Below are the code and all the weights of a small trained network. Each question names an input and a class and asks about switching units off, where a switched-off unit gives its printed mean instead of its output.

import numpy as np


def w(rows, s, z=0):
    codes = np.array(rows[::2]) - 128.0
    scale = np.full(codes.shape[1], s)
    scale[-1] = z or s
    return codes * scale


def norm(h):
    return h / np.sqrt((h * h).mean(-1, keepdims=True) + 1e-5)


def f(y):
    return y / 2 * (1 + np.tanh(0.7978845608 * (y + 0.044715 * y**3)))


def log_softmax(a):
    a = a - a.max(-1, keepdims=True)
    return a - np.log(np.exp(a).sum(-1, keepdims=True))


def net(x, mask):
    res = np.array(x, float).reshape(1, 4) / 4 @ E
    u = 0
    for l in range(3):
        y = f(norm(res) @ A[l][:, :-1].T + A[l][:, -1])
        res = res + np.where(mask[u : u + 13], y, B[l][:, -1]) @ B[l][:, :-1]
        u += 13
    return log_softmax(norm(res)[-1] @ U[:, :-1].T + U[:, -1])


A, B = {}, {}
E = w([
[255,99,186,157],'x0',
[151,172,95,26],'x1',
[129,184,170,147],'x2',
[177,184,66,227],'x3',
],0.0077)
A[0] = w([
[162,73,81,115,103],'L0N1',
[169,169,110,78,96],'L0N2',
[82,146,78,143,91],'L0N3',
[84,94,196,117,81],'L0N4',
[137,11,76,124,120],'L0N5',
[180,85,178,160,135],'L0N6',
[173,142,90,181,116],'L0N7',
[117,215,199,148,98],'L0N8',
[89,69,155,223,2],'L0N9',
[151,39,22,134,138],'L0N10',
[114,196,224,148,117],'L0N11',
[212,117,129,103,123],'L0N12',
[159,81,159,121,139],'L0N13',
],0.013,0.0047)
B[0] = w([
[150,180,150,111,160],'L0N1',
[170,94,93,99,182],'L0N2',
[83,84,67,144,183],'L0N3',
[114,64,109,103,199],'L0N4',
[111,204,221,108,216],'L0N5',
[196,74,151,160,253],'L0N6',
[181,137,108,216,239],'L0N7',
[125,244,194,103,179],'L0N8',
[88,108,177,219,226],'L0N9',
[125,249,183,125,238],'L0N10',
[128,201,200,103,199],'L0N11',
[187,72,106,130,221],'L0N12',
[172,108,158,134,193],'L0N13',
],0.018,0.0039)
A[1] = w([
[83,129,154,160,97],'L1N1',
[86,131,172,74,55],'L1N2',
[101,27,82,152,96],'L1N3',
[128,81,213,72,254],'L1N4',
[167,147,48,34,109],'L1N5',
[186,182,18,214,68],'L1N6',
[148,240,154,119,37],'L1N7',
[10,172,78,150,10],'L1N8',
[43,76,21,141,93],'L1N9',
[114,10,205,40,21],'L1N10',
[37,165,93,135,47],'L1N11',
[187,189,51,65,5],'L1N12',
[20,97,149,212,117],'L1N13',
],0.012,0.00072)
B[1] = w([
[132,103,143,85,162],'L1N1',
[146,165,121,156,180],'L1N2',
[121,174,158,140,150],'L1N3',
[123,156,68,156,228],'L1N4',
[82,62,251,143,196],'L1N5',
[11,148,77,147,255],'L1N6',
[121,158,118,73,221],'L1N7',
[231,126,93,109,226],'L1N8',
[176,113,117,134,201],'L1N9',
[64,181,62,171,241],'L1N10',
[195,124,104,103,198],'L1N11',
[90,70,214,125,190],'L1N12',
[119,69,191,93,222],'L1N13',
],0.023,0.0054)
A[2] = w([
[94,112,126,78,193],'L2N1',
[72,39,212,115,30],'L2N2',
[150,124,124,156,144],'L2N3',
[108,132,145,107,155],'L2N4',
[32,154,45,161,5],'L2N5',
[141,184,142,110,84],'L2N6',
[81,157,160,103,199],'L2N7',
[153,207,153,86,29],'L2N8',
[80,114,179,100,122],'L2N9',
[250,101,99,132,35],'L2N10',
[114,148,135,100,132],'L2N11',
[181,95,77,115,88],'L2N12',
[124,141,148,183,149],'L2N13',
],0.016,0.0021)
B[2] = w([
[168,115,110,213,148],'L2N1',
[64,50,221,112,236],'L2N2',
[107,112,118,77,156],'L2N3',
[149,125,122,148,142],'L2N4',
[5,204,90,129,255],'L2N5',
[164,151,151,133,166],'L2N6',
[196,126,127,131,195],'L2N7',
[174,188,170,130,192],'L2N8',
[150,85,141,147,180],'L2N9',
[142,88,2,134,240],'L2N10',
[170,128,133,163,142],'L2N11',
[172,84,93,152,175],'L2N12',
[129,112,111,31,199],'L2N13',
],0.027,0.0068)
U = w([
[177,60,11,129,186],'0',
[6,198,84,148,129],'1',
[94,36,222,135,213],'2',
[198,226,172,122,4],'3',
],0.015,0.0011)

Each question gives the input, the list of numbers given to net, and the class t.
The units are the neurons (one row each of A and B). Each row of codes is followed by its name. A weight is (code - 128) times the scale printed after its matrix; where a second scale follows, it is the last column's (A, B and U).
mask holds one flag per neuron, layer by layer. A switched-off neuron (its flag False) gives its mean, the last column of its row in B, instead of its output. The means were averaged over made-up inputs and are rounded, as every weight is.
A unit's drop is (log p(t) with every unit on - log p(t) with that unit switched off) / (log p(t) with every unit on - log p(t) with every unit switched off).
The circuit of an input: a set's keep is (log p(t) with only the set's units on - log p(t) with every unit switched off) / (log p(t) with every unit on - log p(t) with every unit switched off). Starting from the 12 units with the biggest drops (on a tie, the unit counted first), units are removed one at a time, each time the one whose removal leaves the highest keep (on an exact tie, the one counted first), for as long as the keep stays at least 0.8.
circuit, biggest first: the units of the circuit, biggest drop first
unit that matters most: the unit with the biggest drop
top k neurons: the k neurons with the biggest drops, biggest first
k most important neurons of layer l: the k neurons of layer l with the biggest drops, biggest first
input [-2,-6,-7,-8], class 1: circuit, biggest first => [L1N10]
input [7,-7,6,4], class 0: top 2 neurons => [L0N6 L1N5]
input [8,-7,1,3], class 0: top 3 neurons => [L0N6 L1N5 L1N12]
input [7,2,5,8], class 1: 3 most important neurons of layer 1 => [L1N6 L1N8 L1N11]
input [5,-3,6,4], class 3: 4 most important neurons of layer 1 => [L1N8 L1N11 L1N9 L1N6]
input [-5,8,3,-7], class 2: top 3 neurons => [L1N5 L0N9 L0N5]
input [-5,3,-5,5], class 0: 2 most important neurons of layer 1 => [L1N8 L1N11]
input [-7,8,-3,-1], class 2: top 4 neurons => [L1N5 L0N9 L1N12 L0N2]
input [5,1,3,-6], class 1: top 3 neurons => [L1N10 L0N7 L1N8]
input [-5,0,6,-3], class 3: top 2 neurons => [L0N8 L0N11]
input [6,1,8,-8], class 1: 2 most important neurons of layer 2 => [L2N5 L2N7]
input [8,-3,-7,-5], class 0: 2 most important neurons of layer 0 => [L0N6 L0N12]
input [-1,-6,4,5], class 2: top 4 neurons => [L0N9 L1N13 L1N10 L1N4]
input [5,7,-8,6], class 3: top 2 neurons => [L0N10 L0N1]
input [2,-6,4,4], class 2: most important neuron of layer 1 => [L1N10]
input [-1,-7,-7,6], class 2: top 2 neurons => [L0N9 L1N13]
input [-1,-1,8,-6], class 3: top 2 neurons => [L0N8 L0N11]
input [0,5,6,4], class 3: 3 most important neurons of layer 0 => [L0N8 L0N11 L0N4]
input [4,0,4,-5], class 1: 2 most important neurons of layer 1 => [L1N10 L1N8]
input [-4,-5,-2,-1], class 2: unit that matters most => L1N13
